Below is a small trained network, with its code and all its weights. Each question gives an input and a target symbol and asks what happens when units are switched off, that is, made to give their printed mean instead of their output.

import numpy as np


def w(rows, s, z=0):
    codes = np.array(rows[::2]) - 128.0
    scale = np.full(codes.shape[1], s)
    scale[-1] = z or s
    return codes * scale


def norm(h):
    return h / np.sqrt((h * h).mean(-1, keepdims=True) + 1e-5)


def softmax(a):
    e = np.exp(a - a.max(-1, keepdims=True))
    return e / e.sum(-1, keepdims=True)


def log_softmax(a):
    a = a - a.max(-1, keepdims=True)
    return a - np.log(np.exp(a).sum(-1, keepdims=True))


def net(x, mask):
    ids = ['αβγδζημξπτφψω'.index(c) for c in x.split()]
    T = len(ids)
    res = E[ids] + P[:T]
    u = 0
    for l in range(3):
        r = norm(res)
        for j in range(2):
            rows = slice(2 * j, 2 * j + 2)
            q, k, v = (r @ M[l][rows].T for M in (Q, K, V))
            z = softmax(np.where(np.tri(T) > 0, q @ k.T / 2**0.5, -1e9)) @ v
            o = O[l][rows]
            res = res + np.where(mask[u + j], z, o[:, -1]) @ o[:, :-1]
        u += 2
    return log_softmax(norm(res)[-1] @ U[:, :-1].T + U[:, -1])


Q, K, V, O = {}, {}, {}, {}
E = w([
[124,121,108,115,140,166,87,178,94,135,69,119],'α',
[173,137,141,141,100,117,59,94,118,182,84,142],'β',
[141,110,95,129,87,142,155,98,84,101,154,195],'γ',
[163,41,105,37,123,145,142,100,94,46,94,166],'δ',
[74,128,73,99,203,193,150,166,92,90,141,137],'ζ',
[169,122,172,86,155,251,59,151,93,53,101,125],'η',
[187,130,88,149,100,162,113,106,132,167,32,126],'μ',
[77,71,202,137,77,131,151,166,139,151,118,119],'ξ',
[119,213,98,142,167,160,91,121,85,98,120,79],'π',
[188,106,190,160,154,100,102,155,122,127,114,123],'τ',
[166,72,181,66,36,179,152,137,116,70,91,147],'φ',
[153,65,125,185,129,110,85,202,156,173,70,136],'ψ',
[67,63,96,107,116,141,144,148,134,164,80,159],'ω',
],0.015)
P = w([
[165,196,83,131,113,175,158,199,92,101,92,174],'0',
[113,224,129,143,161,96,145,145,88,228,123,153],'1',
[217,102,81,101,88,109,139,120,107,81,75,125],'2',
[93,137,110,87,203,186,147,120,103,253,196,101],'3',
[187,41,75,141,39,94,151,151,150,77,153,57],'4',
[97,56,135,112,212,156,176,66,142,237,218,70],'5',
[174,46,47,160,90,186,166,120,131,159,145,39],'6',
],0.0076)
Q[0] = w([
[73,157,181,107,210,101,134,91,110,171,127,191],'0.h1',
[202,54,50,76,156,194,107,105,137,134,135,88],'0.h1',
[112,92,165,133,145,236,152,140,56,206,88,147],'0.h2',
[135,147,71,119,6,216,126,148,128,184,91,3],'0.h2',
],0.0049)
K[0] = w([
[141,149,140,134,99,75,178,145,175,53,3,132],'0.h1',
[79,82,120,133,101,60,135,6,172,139,162,50],'0.h1',
[180,6,119,158,144,112,124,144,128,88,98,102],'0.h2',
[120,40,138,81,234,145,134,53,143,142,228,61],'0.h2',
],0.0058)
V[0] = w([
[129,153,191,110,121,40,92,77,115,129,223,109],'0.h1',
[98,64,85,162,109,114,138,54,91,157,164,78],'0.h1',
[147,90,107,78,140,141,115,130,3,147,189,118],'0.h2',
[138,108,150,89,180,127,145,71,194,102,149,83],'0.h2',
],0.0053)
O[0] = w([
[83,104,182,75,91,169,115,123,169,146,113,125,2],'0.h1',
[152,118,134,160,135,149,60,167,159,141,124,30,104],'0.h1',
[163,62,113,152,128,139,157,136,102,178,176,98,222],'0.h2',
[186,102,59,156,203,79,81,123,148,93,145,254,29],'0.h2',
],0.0084,0.0049)
Q[1] = w([
[189,93,32,142,34,92,95,191,147,68,83,96],'1.h1',
[193,27,108,213,126,234,143,152,93,234,197,93],'1.h1',
[109,148,141,104,86,118,99,72,132,64,26,169],'1.h2',
[88,150,103,158,124,3,185,109,101,142,113,133],'1.h2',
],0.0053)
K[1] = w([
[87,118,177,104,202,132,96,92,131,193,176,155],'1.h1',
[106,100,105,136,152,139,117,59,255,86,177,55],'1.h1',
[34,216,139,165,128,90,111,128,53,115,89,189],'1.h2',
[101,189,187,116,165,172,134,164,59,53,103,173],'1.h2',
],0.0063)
V[1] = w([
[137,216,179,207,250,161,108,165,105,101,188,79],'1.h1',
[209,88,248,128,97,148,44,102,97,104,113,136],'1.h1',
[89,162,82,125,115,169,207,120,253,135,120,147],'1.h2',
[143,120,162,29,154,195,111,203,148,26,101,74],'1.h2',
],0.0058)
O[1] = w([
[14,65,124,85,159,177,189,2,156,161,30,140,99],'1.h1',
[9,92,19,218,71,137,75,79,27,132,152,206,149],'1.h1',
[231,205,152,98,172,20,107,53,101,68,185,115,2],'1.h2',
[171,121,164,214,163,121,152,97,50,78,39,240,79],'1.h2',
],0.0064,0.0044)
Q[2] = w([
[155,106,85,127,141,254,102,184,108,159,115,92],'2.h1',
[159,77,124,79,107,188,150,94,78,157,150,147],'2.h1',
[145,64,103,119,84,188,127,140,101,97,112,86],'2.h2',
[115,134,100,106,159,190,132,165,62,193,171,110],'2.h2',
],0.0075)
K[2] = w([
[149,44,127,184,127,113,128,19,213,143,248,123],'2.h1',
[89,134,97,196,174,44,57,125,184,150,59,154],'2.h1',
[77,85,128,254,226,118,139,81,195,182,230,85],'2.h2',
[154,24,146,157,79,110,85,100,155,76,134,117],'2.h2',
],0.0054)
V[2] = w([
[214,127,75,135,129,110,96,174,167,229,10,110],'2.h1',
[113,160,214,162,121,157,57,117,89,160,56,135],'2.h1',
[60,58,255,127,131,76,191,252,107,118,173,145],'2.h2',
[153,203,112,59,99,139,152,65,50,93,178,101],'2.h2',
],0.0053)
O[2] = w([
[102,166,101,175,166,127,179,155,119,33,145,148,253],'2.h1',
[75,117,44,69,97,113,174,164,171,131,125,98,161],'2.h1',
[170,189,46,68,79,178,111,90,118,179,77,154,138],'2.h2',
[103,1,135,135,141,99,116,129,85,150,119,91,141],'2.h2',
],0.0099,0.0058)
U = w([
[136,130,104,136,110,173,198,159,71,138,95,97,254],'α',
[63,108,92,125,87,153,124,164,147,125,169,78,189],'β',
[159,76,170,144,93,158,79,117,111,192,156,51,79],'γ',
[176,108,135,161,145,98,74,163,110,122,157,192,105],'δ',
[178,103,157,85,181,132,181,91,170,155,113,112,63],'ζ',
[71,84,113,166,142,120,134,63,100,118,86,218,69],'η',
[119,140,158,168,155,69,132,139,125,48,176,115,92],'μ',
[165,173,98,39,88,135,76,89,155,166,113,134,125],'ξ',
[68,79,189,95,142,134,158,64,181,138,87,82,64],'π',
[89,139,89,76,108,131,124,79,173,154,123,200,74],'τ',
[145,138,147,139,102,97,86,136,89,123,137,178,106],'φ',
[105,254,119,123,100,143,158,98,185,58,141,169,96],'ψ',
[207,183,170,88,153,109,121,157,138,110,158,87,99],'ω',
],0.0078,0.004)

Each question gives the input, a string of symbols that net reads in full, and the target symbol t.
The units are the heads (2 rows each of Q, K, V and O). Each row of codes is followed by its name. A weight is (code - 128) times the scale printed after its matrix; where a second scale follows, it is the last column's (O and U).
mask holds one flag per head, layer by layer. A switched-off head (its flag False) gives its mean, the last column of its rows in O, instead of its output. The means were averaged over made-up inputs and are rounded, as every weight is.
A unit's drop is (log p(t) with every unit on - log p(t) with that unit switched off) / (log p(t) with every unit on - log p(t) with every unit switched off).
The circuit of an input: a set's keep is (log p(t) with only the set's units on - log p(t) with every unit switched off) / (log p(t) with every unit on - log p(t) with every unit switched off). Starting from all 6 units, units are removed one at a time, each time the one whose removal leaves the highest keep (on an exact tie, the one counted first), for as long as the keep stays at least 0.8.
circuit, biggest first: the units of the circuit, biggest drop first
unit that matters most: the unit with the biggest drop
heads that matter: for each layer, one digit per head in row order, 1 if its drop is at least 0.15 and else 0, layers parted by /
input β ψ β η η α, target η: heads that matter	00 / 11 / 00
input β η δ α η π γ, target π: unit that matters most	1.h1
input τ γ β, target γ: heads that matter	10 / 11 / 01
input ξ ψ π γ α, target γ: heads that matter	10 / 00 / 10
input γ ξ α, target ξ: heads that matter	00 / 00 / 01
input η α π μ β, target μ: circuit, biggest first	2.h2; 2.h1
input ξ δ β δ β η ω, target η: circuit, biggest first	1.h1; 0.h2
input φ β β β ω η α, target η: circuit, biggest first	1.h1; 0.h2
input β ψ β, target ψ: heads that matter	00 / 00 / 11
input ψ β ψ π, target ψ: heads that matter	00 / 00 / 01
input η η α γ α η δ, target η: circuit, biggest first	1.h1; 1.h2
input π β β β, target β: circuit, biggest first	2.h1; 1.h2
input μ ψ ξ ω π, target ω: heads that matter	00 / 10 / 00
input γ α ψ π γ α, target γ: circuit, biggest first	2.h1
input γ τ π ψ β τ, target β: heads that matter	00 / 10 / 00
input α β β γ η, target γ: circuit, biggest first	2.h1; 0.h1
input π ψ η ω, target η: circuit, biggest first	1.h2; 1.h1
input γ ω γ ξ, target γ: heads that matter	00 / 01 / 10
input η β δ η ψ, target η: circuit, biggest first	1.h1; 1.h2
input ζ α γ ζ ω, target ζ: unit that matters most	1.h1
input δ β γ, target β: heads that matter	10 / 01 / 00
